Here is a tiny trained network, its code and every weight. The questions are about switching its units off for an input and a class, where a switched-off unit gives its printed mean instead of its output.

import numpy as np


def w(rows, s, z=0):
    codes = np.array(rows[::2]) - 128.0
    scale = np.full(codes.shape[1], s)
    scale[-1] = z or s
    return codes * scale


def f(y):
    return y / 2 * (1 + np.tanh(0.7978845608 * (y + 0.044715 * y**3)))


def log_softmax(a):
    a = a - a.max(-1, keepdims=True)
    return a - np.log(np.exp(a).sum(-1, keepdims=True))


def net(x, mask):
    res = np.array(x, float).reshape(1, 5) / 4 @ E
    y = f(res @ A[0][:, :-1].T + A[0][:, -1])
    res = res + np.where(mask, y, B[0][:, -1]) @ B[0][:, :-1]
    return log_softmax(res[-1] @ U[:, :-1].T + U[:, -1])


A, B = {}, {}
E = w([
[239,129,199,247,109],'x0',
[200,254,154,31,121],'x1',
[200,64,54,64,207],'x2',
[170,229,18,203,159],'x3',
[148,118,56,113,7],'x4',
],0.0087)
A[0] = w([
[81,110,78,84,161,208],'N1',
[177,180,187,110,152,194],'N2',
[171,72,208,108,190,205],'N3',
[100,183,14,127,85,225],'N4',
[55,122,81,122,146,191],'N5',
[99,221,189,102,97,191],'N6',
[80,102,159,171,141,182],'N7',
[148,125,138,171,103,172],'N8',
[71,150,110,124,174,167],'N9',
[6,125,156,136,94,232],'N10',
[118,216,116,144,135,202],'N11',
[202,156,64,158,119,169],'N12',
[200,95,164,137,86,253],'N13',
[141,178,49,70,144,250],'N14',
],0.012,0.0054)
B[0] = w([
[95,129,74,81,138,221],'N1',
[165,175,165,100,128,207],'N2',
[160,89,144,120,185,209],'N3',
[112,173,58,132,87,255],'N4',
[41,97,124,89,95,205],'N5',
[162,140,189,73,76,227],'N6',
[89,73,131,149,123,189],'N7',
[169,104,135,204,100,174],'N8',
[93,115,112,78,125,185],'N9',
[83,88,158,116,83,242],'N10',
[145,153,126,117,83,211],'N11',
[171,152,73,129,99,217],'N12',
[170,116,131,176,166,202],'N13',
[91,250,56,103,135,255],'N14',
],0.011,0.012)
U = w([
[138,88,240,119,52,60],'0',
[202,156,62,203,61,143],'1',
[48,169,74,86,84,61],'2',
[207,197,192,70,96,88],'3',
[124,103,207,255,99,107],'4',
[212,54,137,98,217,252],'5',
[50,57,145,139,97,171],'6',
[211,172,99,92,170,119],'7',
],0.0095,0.0026)

Each question gives the input, the list of numbers given to net, and the class t.
The units are the neurons (one row each of A and B). Each row of codes is followed by its name. A weight is (code - 128) times the scale printed after its matrix; where a second scale follows, it is the last column's (A, B and U).
mask holds one flag per neuron, in row order. A switched-off neuron (its flag False) gives its mean, the last column of its row in B, instead of its output. The means were averaged over made-up inputs and are rounded, as every weight is.
A unit's drop is (log p(t) with every unit on - log p(t) with that unit switched off) / (log p(t) with every unit on - log p(t) with every unit switched off).
The circuit of an input: a set's keep is (log p(t) with only the set's units on - log p(t) with every unit switched off) / (log p(t) with every unit on - log p(t) with every unit switched off). Starting from the 12 units with the biggest drops (on a tie, the unit counted first), units are removed one at a time, each time the one whose removal leaves the highest keep (on an exact tie, the one counted first), for as long as the keep stays at least 0.8.
units of the circuit, in order: the units of the circuit, biggest drop first
k most important neurons: the k neurons with the biggest drops, biggest first
drop when u is switched off: that unit's drop, to one decimal
input [3,6,5,-6,-5], class 5: units of the circuit, in order	[N3]
input [1,6,3,-7,-1], class 5: units of the circuit, in order	[N3; N14]
input [-1,-1,0,0,-8], class 6: 4 most important neurons	[N13; N7; N12; N9]
input [4,-4,8,4,-4], class 5: units of the circuit, in order	[N4; N3]
input [3,5,-5,8,-3], class 3: 2 most important neurons	[N6; N2]
input [-2,5,-1,1,2], class 3: 2 most important neurons	[N6; N5]
input [-4,6,6,-3,-5], class 7: units of the circuit, in order	[N3; N10]
input [6,-5,0,2,0], class 4: 2 most important neurons	[N14; N4]
input [8,1,-5,-3,3], class 4: 2 most important neurons	[N13; N8]
input [5,-1,4,-2,3], class 5: 2 most important neurons	[N4; N14]
input [-2,-6,8,-8,8], class 6: drop when N14 is switched off	0.2
input [7,-4,5,-3,-5], class 5: drop when N3 is switched off	0.3
input [-2,-4,6,-8,3], class 6: drop when N13 is switched off	-0.1
input [7,0,-5,-1,-3], class 4: drop when N1 is switched off	0.0
input [-6,-8,-1,1,-3], class 6: units of the circuit, in order	[N14]
